Each row is followed by its group and then its class within the group.
|   6 |   5 |  11 |   2 |  -1 |  12 |   3 | -14 |  13 |   9 |   9 |   1 | -28 |   0 |  -5 |  -1 |  10 | -38 |   1 |  15 |  -7 |   1 |   3 |  23 |  13 |   2 | -22 |  10 |   1 | -15 | : GR.P
|   4 |  13 |  -3 |  10 |   4 |  -7 |   2 |   0 |  23 | -10 |  -4 |   0 |  -3 |   0 |  -3 |  -7 |  -1 | -24 |  -2 |  -9 |  -8 |  13 | -29 |   7 |  -7 | -47 |  17 |   4 |   4 | -15 | : QF.E
| -16 |  -9 |   1 | -12 |  -7 |  -1 |  -9 | -32 |  -7 |  -3 |  -5 | -12 | -21 |   0 |  10 |  -2 | -19 |  14 |  -1 |   3 |   8 |  -9 |  17 |  -5 |  -1 |   3 |  12 |  -6 |  10 |  18 | : TC.V
|   4 |   8 |   3 |  11 |  -6 |  10 |   9 |   0 |  10 |   1 |   4 |  -4 | -17 |  -9 |   0 |   1 |   5 | -24 |   5 |   3 |  -5 |   0 |  21 |  -4 |   2 |  -2 |   8 |  -1 |  -6 |   5 | : GR.P
| -13 |  -1 |  -2 |  -7 | -10 |   1 |  -1 | -32 |  -3 |   0 |  -5 |  -1 | -27 |   3 |   4 |  -5 |  -8 | -29 |  -3 |   6 |  -2 | -17 |   4 |  -6 |   8 |  -4 |   7 |  -2 |  21 |  -9 | : Ls.M
|   2 |   1 |   1 |   5 |   2 |  -1 | -13 | -24 |  -3 |   4 |   9 |  -4 | -12 |  -4 |   4 |   0 |   3 | -14 | -10 |   3 |  -3 |  -4 |   9 |   1 |   7 |   0 |   5 |   9 | -28 | -19 | : Ls.Q
| -19 |   2 |  -8 | -10 |   4 |  -3 |  13 | -15 | -19 |   4 |  -5 |  -1 |   3 |  -9 |  11 |  -2 |  -2 |  18 |  -9 |  -2 |   4 | -10 |  16 |  11 | -25 |   3 | -14 |  -2 |  17 |  17 | : TC.W
|  10 |   4 |   6 |   9 |  -5 |  22 |   9 |  20 |   9 |   0 |   1 |  -1 | -12 |   1 |  -2 |   6 |  11 | -19 |   4 |   7 |   5 |   0 |  16 |  -2 |  26 |  11 |   8 |   4 | -10 | -13 | : GR.L
|  -2 |   0 |   9 | -22 |   2 |   2 |   9 |  -8 | -30 |  10 |   2 |  -6 |   9 |  -8 |   9 |  -4 | -20 |  42 |   7 | -11 |  17 |   1 |  30 |   0 | -32 |  21 | -14 |  -6 |  26 |  36 | : TC.V
|  10 |   7 |  -1 |   1 |  -1 |  14 |   5 |   5 |   1 |  -2 |   5 |  -2 | -12 |   0 |   1 |   7 |   6 |  -9 |  11 |   6 |  -2 |  -5 |  20 |   2 |   8 |   9 |   2 |   9 | -29 |  -8 | : GR.L
| -15 |  -2 |   2 |  13 | -42 | -22 | -22 | -20 |  20 |  -4 |  -4 |   2 | -26 |  12 |   0 |  -2 | -17 | -30 |   0 |   9 |  -5 |  -6 | -31 |   7 |   6 | -21 |  20 |   3 |  16 |  -6 | : QF.A
|  -4 |   2 |  18 |   2 | -11 | -12 |  -9 | -16 |  11 |  -2 |  -4 |   4 |  -4 |   2 |  -1 |   6 | -23 |  16 |   5 |   0 |   0 | -10 | -13 |  15 |   2 |  -1 |   7 |   2 | -17 |   4 | : QF.A
| -16 |   0 | -10 |  -6 |  -2 |  -7 | -13 | -11 | -20 |   9 |  -6 |  -5 |  -2 |  -3 |  -1 |   2 |  -5 |   2 |  -6 |   0 |   4 |  -4 |  12 |   0 | -15 |  -4 |  -6 |  -1 |   0 |   8 | : TC.F
| -11 |   1 |  -2 | -15 |  -3 |   2 |  -2 | -13 | -11 |   1 |   0 |  -3 | -10 |  -9 |   3 |   0 | -15 |  16 |   1 |  -5 |   1 |  -5 |  17 | -10 | -31 |  -4 |  -2 |   1 |   4 |  20 | : TC.W
|  13 |   4 |  11 |   4 | -13 |   9 |  14 |   7 |  19 |   0 |   7 |   5 | -14 |  -5 |  -3 |   2 |  -4 | -16 |  -5 |   7 |  -1 |   3 |   9 |   8 |   3 |   9 |   5 |  -4 |   3 |   0 | : GR.B
